Below are the code and all the weights of a small trained network. Each question names an input and a class and asks about switching units off, where a switched-off unit gives its printed mean instead of its output.

import numpy as np


def w(rows, s, z=0):
    codes = np.array(rows[::2]) - 128.0
    scale = np.full(codes.shape[1], s)
    scale[-1] = z or s
    return codes * scale


def f(y):
    return np.maximum(y, 0)


def log_softmax(a):
    a = a - a.max(-1, keepdims=True)
    return a - np.log(np.exp(a).sum(-1, keepdims=True))


def net(x, mask):
    res = np.array(x, float).reshape(1, 4) / 4 @ E
    y = f(res @ A[0][:, :-1].T + A[0][:, -1])
    res = res + np.where(mask, y, B[0][:, -1]) @ B[0][:, :-1]
    return log_softmax(res[-1] @ U[:, :-1].T + U[:, -1])


A, B = {}, {}
E = w([
[184,114,80,101,8],'x0',
[78,216,40,195,94],'x1',
[191,198,106,89,196],'x2',
[69,205,203,49,46],'x3',
],0.012)
A[0] = w([
[83,55,84,106,70,117],'N0',
[173,4,125,161,163,54],'N1',
[125,85,56,67,83,59],'N2',
[63,202,43,234,49,39],'N3',
[115,208,173,69,96,89],'N4',
[25,85,181,238,88,76],'N5',
[88,115,189,77,115,50],'N6',
[77,197,79,160,168,133],'N7',
[72,165,133,206,139,129],'N8',
[206,74,191,62,157,112],'N9',
[226,143,64,200,200,52],'N10',
[128,91,126,147,72,98],'N11',
[121,76,131,158,54,117],'N12',
[82,161,220,59,98,28],'N13',
[113,143,11,72,73,75],'N14',
[229,124,85,108,73,117],'N15',
[217,203,113,111,168,83],'N16',
[230,86,97,133,70,130],'N17',
[207,169,96,86,119,122],'N18',
[91,136,169,25,71,66],'N19',
[44,189,106,91,87,65],'N20',
[100,210,79,221,127,147],'N21',
[187,78,216,99,142,81],'N22',
[207,157,138,108,14,211],'N23',
[88,76,119,133,92,88],'N24',
[58,133,169,123,100,49],'N25',
[126,53,85,188,130,49],'N26',
[180,228,88,125,157,28],'N27',
[103,186,97,40,139,104],'N28',
[176,243,175,130,245,125],'N29',
[204,186,54,45,131,112],'N30',
[97,83,120,148,77,105],'N31',
[170,89,56,228,146,27],'N32',
[199,81,202,68,150,61],'N33',
[28,81,193,208,139,134],'N34',
[132,26,184,34,145,59],'N35',
[112,200,109,189,110,55],'N36',
[69,190,106,207,142,36],'N37',
[176,106,101,163,137,87],'N38',
[22,108,190,170,213,224],'N39',
[75,81,228,39,255,140],'N40',
[126,71,132,214,155,1],'N41',
],0.0099,0.0043)
B[0] = w([
[71,173,44,73,182,177],'N0',
[189,187,169,169,95,208],'N1',
[188,121,153,65,145,162],'N2',
[159,83,105,122,74,221],'N3',
[138,166,209,190,176,204],'N4',
[55,230,67,136,167,213],'N5',
[194,168,171,143,93,180],'N6',
[141,63,85,60,75,187],'N7',
[156,65,128,93,102,183],'N8',
[103,107,65,141,36,206],'N9',
[165,162,159,200,160,210],'N10',
[97,133,92,61,137,161],'N11',
[73,181,55,93,197,178],'N12',
[169,161,171,203,144,211],'N13',
[159,95,146,94,98,182],'N14',
[166,125,187,43,200,190],'N15',
[43,235,66,144,108,181],'N16',
[133,89,138,47,162,192],'N17',
[39,167,57,115,188,176],'N18',
[159,143,163,164,131,210],'N19',
[203,134,182,184,89,197],'N20',
[162,47,112,97,62,203],'N21',
[143,90,85,152,75,194],'N22',
[126,81,166,55,208,218],'N23',
[81,213,60,157,121,162],'N24',
[131,207,188,134,144,176],'N25',
[141,204,174,182,161,178],'N26',
[96,148,71,154,99,175],'N27',
[107,182,166,170,157,176],'N28',
[101,193,75,74,210,219],'N29',
[48,173,15,118,157,191],'N30',
[76,207,57,140,154,167],'N31',
[205,167,174,207,123,195],'N32',
[133,107,43,152,41,196],'N33',
[39,227,76,47,200,217],'N34',
[147,98,59,147,37,207],'N35',
[158,85,132,140,48,170],'N36',
[179,70,108,105,68,180],'N37',
[164,155,180,143,171,163],'N38',
[163,78,139,2,169,245],'N39',
[161,74,92,90,126,254],'N40',
[150,170,153,127,130,174],'N41',
],0.0079,0.015)
U = w([
[85,187,54,127,168,53],'0',
[197,70,100,141,24,7],'1',
[252,195,206,202,135,25],'2',
[162,111,119,56,196,171],'3',
[139,118,109,103,173,255],'4',
],0.012,0.0033)

Each question gives the input, the list of numbers given to net, and the class t.
The units are the neurons (one row each of A and B). Each row of codes is followed by its name. A weight is (code - 128) times the scale printed after its matrix; where a second scale follows, it is the last column's (A, B and U).
mask holds one flag per neuron, in row order. A switched-off neuron (its flag False) gives its mean, the last column of its row in B, instead of its output. The means were averaged over made-up inputs and are rounded, as every weight is.
A unit's drop is (log p(t) with every unit on - log p(t) with that unit switched off) / (log p(t) with every unit on - log p(t) with every unit switched off).
The circuit of an input: a set's keep is (log p(t) with only the set's units on - log p(t) with every unit switched off) / (log p(t) with every unit on - log p(t) with every unit switched off). Starting from the 12 units with the biggest drops (on a tie, the unit counted first), units are removed one at a time, each time the one whose removal leaves the highest keep (on an exact tie, the one counted first), for as long as the keep stays at least 0.8.
units of the circuit, in order: the units of the circuit, biggest drop first
most important unit: the unit with the biggest drop
k most important neurons: the k neurons with the biggest drops, biggest first
drop when u is switched off: that unit's drop, to one decimal
input [-8,7,-6,-4], class 3: units of the circuit, in order -> [N39]
input [-4,-5,-6,-5], class 0: units of the circuit, in order -> [N34 N5]
input [6,5,-2,-5], class 3: units of the circuit, in order -> [N15 N17]
input [8,4,1,8], class 2: 2 most important neurons -> [N20 N4]
input [0,7,-6,6], class 1: 3 most important neurons -> [N3 N20 N21]
input [-7,-3,-8,-8], class 0: 3 most important neurons -> [N34 N5 N20]
input [4,-5,-5,1], class 0: 2 most important neurons -> [N12 N0]
input [-8,-3,-1,8], class 2: 2 most important neurons -> [N13 N6]
input [-8,1,-1,-8], class 2: 4 most important neurons -> [N32 N10 N1 N26]
input [8,3,-7,6], class 3: 3 most important neurons -> [N23 N2 N14]
input [6,-7,3,-6], class 1: 2 most important neurons -> [N9 N33]
input [0,-1,4,-4], class 0: 2 most important neurons -> [N20 N13]
input [-3,4,6,7], class 2: 2 most important neurons -> [N20 N4]
input [8,8,5,7], class 1: 3 most important neurons -> [N3 N20 N36]
input [2,-6,8,7], class 0: most important unit -> N30
input [-8,7,-6,0], class 3: 2 most important neurons -> [N34 N39]
input [5,-3,-5,2], class 0: drop when N18 is switched off -> -0.1
input [6,8,3,-7], class 1: drop when N21 is switched off -> 0.1
input [7,8,1,2], class 1: drop when N3 is switched off -> 0.1
input [5,5,-2,-7], class 2: units of the circuit, in order -> [N32]
